Below is a small trained network, with its code and all its weights. Each question gives an input and a class and asks what happens when units are switched off, that is, made to give their printed mean instead of their output.

import numpy as np


def w(rows, s, z=0):
    codes = np.array(rows[::2]) - 128.0
    scale = np.full(codes.shape[1], s)
    scale[-1] = z or s
    return codes * scale


def f(y):
    return y / 2 * (1 + np.tanh(0.7978845608 * (y + 0.044715 * y**3)))


def log_softmax(a):
    a = a - a.max(-1, keepdims=True)
    return a - np.log(np.exp(a).sum(-1, keepdims=True))


def net(x, mask):
    res = np.array(x, float).reshape(1, 7) / 4 @ E
    y = f(res @ A[0][:, :-1].T + A[0][:, -1])
    res = res + np.where(mask, y, B[0][:, -1]) @ B[0][:, :-1]
    return log_softmax(res[-1] @ U[:, :-1].T + U[:, -1])


A, B = {}, {}
E = w([
[18,236,44,135],'x0',
[124,129,130,125],'x1',
[132,131,133,125],'x2',
[129,124,127,129],'x3',
[84,148,232,184],'x4',
[132,133,126,128],'x5',
[49,2,84,194],'x6',
],0.0068)
A[0] = w([
[185,183,128,107,44],'neuron 0',
[179,107,43,72,53],'neuron 1',
[172,56,178,90,72],'neuron 2',
[177,119,72,39,45],'neuron 3',
[83,77,109,178,66],'neuron 4',
[193,103,11,89,91],'neuron 5',
[100,22,72,146,72],'neuron 6',
[159,174,155,63,48],'neuron 7',
[186,178,132,61,134],'neuron 8',
[152,86,50,94,73],'neuron 9',
[166,106,54,83,38],'neuron 10',
[150,124,118,87,235],'neuron 11',
[125,132,174,137,31],'neuron 12',
[183,184,176,188,35],'neuron 13',
[115,172,121,99,28],'neuron 14',
[193,78,166,115,65],'neuron 15',
[164,199,143,139,31],'neuron 16',
[179,82,174,118,74],'neuron 17',
[102,114,125,225,52],'neuron 18',
[126,155,177,50,109],'neuron 19',
[67,152,83,83,137],'neuron 20',
[133,119,159,158,248],'neuron 21',
[149,144,198,232,113],'neuron 22',
[146,175,172,24,254],'neuron 23',
[159,200,155,99,167],'neuron 24',
[103,194,83,185,57],'neuron 25',
[198,70,172,96,69],'neuron 26',
[172,191,146,131,51],'neuron 27',
[147,157,156,61,116],'neuron 28',
[211,69,137,107,65],'neuron 29',
[38,148,254,155,190],'neuron 30',
[172,169,154,74,40],'neuron 31',
[89,176,112,113,42],'neuron 32',
[150,79,176,79,37],'neuron 33',
[98,59,116,170,50],'neuron 34',
],0.0094,0.0065)
B[0] = w([
[37,70,179,77,140],'neuron 0',
[182,186,214,42,154],'neuron 1',
[51,232,63,127,171],'neuron 2',
[174,110,212,85,149],'neuron 3',
[41,97,199,137,159],'neuron 4',
[221,113,205,51,186],'neuron 5',
[72,38,187,162,196],'neuron 6',
[35,88,174,118,144],'neuron 7',
[87,35,142,173,188],'neuron 8',
[154,107,216,98,152],'neuron 9',
[169,167,231,23,138],'neuron 10',
[171,61,64,213,209],'neuron 11',
[81,201,249,78,114],'neuron 12',
[84,149,202,68,134],'neuron 13',
[60,167,113,34,119],'neuron 14',
[36,195,41,61,161],'neuron 15',
[25,118,175,74,131],'neuron 16',
[61,222,60,83,158],'neuron 17',
[70,129,206,55,140],'neuron 18',
[72,81,184,149,150],'neuron 19',
[117,185,77,108,180],'neuron 20',
[215,102,80,193,221],'neuron 21',
[177,173,135,69,170],'neuron 22',
[175,25,69,177,254],'neuron 23',
[108,82,127,156,196],'neuron 24',
[57,171,81,51,148],'neuron 25',
[47,220,53,117,174],'neuron 26',
[11,96,180,102,137],'neuron 27',
[85,80,153,131,154],'neuron 28',
[80,197,75,88,167],'neuron 29',
[255,149,133,88,232],'neuron 30',
[43,90,157,88,142],'neuron 31',
[51,163,119,45,130],'neuron 32',
[41,204,141,108,135],'neuron 33',
[72,93,185,125,156],'neuron 34',
],0.0073,0.007)
U = w([
[2,36,192,182,3],'0',
[57,219,8,65,50],'1',
[211,150,173,74,192],'2',
[149,78,40,159,215],'3',
[158,86,60,145,204],'4',
[146,81,58,167,172],'5',
],0.0083,0.0047)

Each question gives the input, the list of numbers given to net, and the class t.
The units are the neurons (one row each of A and B). Each row of codes is followed by its name. A weight is (code - 128) times the scale printed after its matrix; where a second scale follows, it is the last column's (A, B and U).
mask holds one flag per neuron, in row order. A switched-off neuron (its flag False) gives its mean, the last column of its row in B, instead of its output. The means were averaged over made-up inputs and are rounded, as every weight is.
A unit's drop is (log p(t) with every unit on - log p(t) with that unit switched off) / (log p(t) with every unit on - log p(t) with every unit switched off).
The circuit of an input: a set's keep is (log p(t) with only the set's units on - log p(t) with every unit switched off) / (log p(t) with every unit on - log p(t) with every unit switched off). Starting from the 12 units with the biggest drops (on a tie, the unit counted first), units are removed one at a time, each time the one whose removal leaves the highest keep (on an exact tie, the one counted first), for as long as the keep stays at least 0.8.
circuit, biggest first: the units of the circuit, biggest drop first
k most important neurons: the k neurons with the biggest drops, biggest first
drop when u is switched off: that unit's drop, to one decimal
input [-3,7,1,-2,7,1,-1], class 2: circuit, biggest first => neuron 30
input [-1,2,6,4,6,4,2], class 2: circuit, biggest first => neuron 30; neuron 23
input [5,4,3,3,-8,5,-1], class 2: circuit, biggest first => neuron 5; neuron 1
input [-3,8,4,-3,4,-4,-5], class 3: circuit, biggest first => neuron 23; neuron 5
input [4,-1,-4,7,-6,2,8], class 0: circuit, biggest first => neuron 6; neuron 4
input [4,-1,4,0,-6,-1,-2], class 2: circuit, biggest first => neuron 5; neuron 1
input [4,-6,4,-5,-8,-3,7], class 2: circuit, biggest first => neuron 5; neuron 1; neuron 10
input [8,3,-4,-7,0,-2,6], class 1: circuit, biggest first => neuron 20; neuron 25
input [3,0,-5,0,-5,2,6], class 0: circuit, biggest first => neuron 6; neuron 30
input [-5,-5,-6,0,8,5,6], class 2: circuit, biggest first => neuron 30; neuron 22
input [6,3,-7,4,-8,-8,0], class 2: circuit, biggest first => neuron 5; neuron 1; neuron 10
input [-8,2,4,2,3,-4,-8], class 0: 2 most important neurons => neuron 8; neuron 19
input [-5,-3,-5,5,3,-4,-2], class 1: drop when neuron 17 is switched off => 0.2
input [-8,-5,-6,-3,3,2,-4], class 1: drop when neuron 16 is switched off => 0.0
input [6,-4,6,-7,8,-6,-4], class 2: circuit, biggest first => neuron 30
input [1,-4,6,5,8,5,5], class 2: drop when neuron 23 is switched off => 0.1
input [-6,4,-6,1,3,-2,-7], class 0: drop when neuron 8 is switched off => 0.2
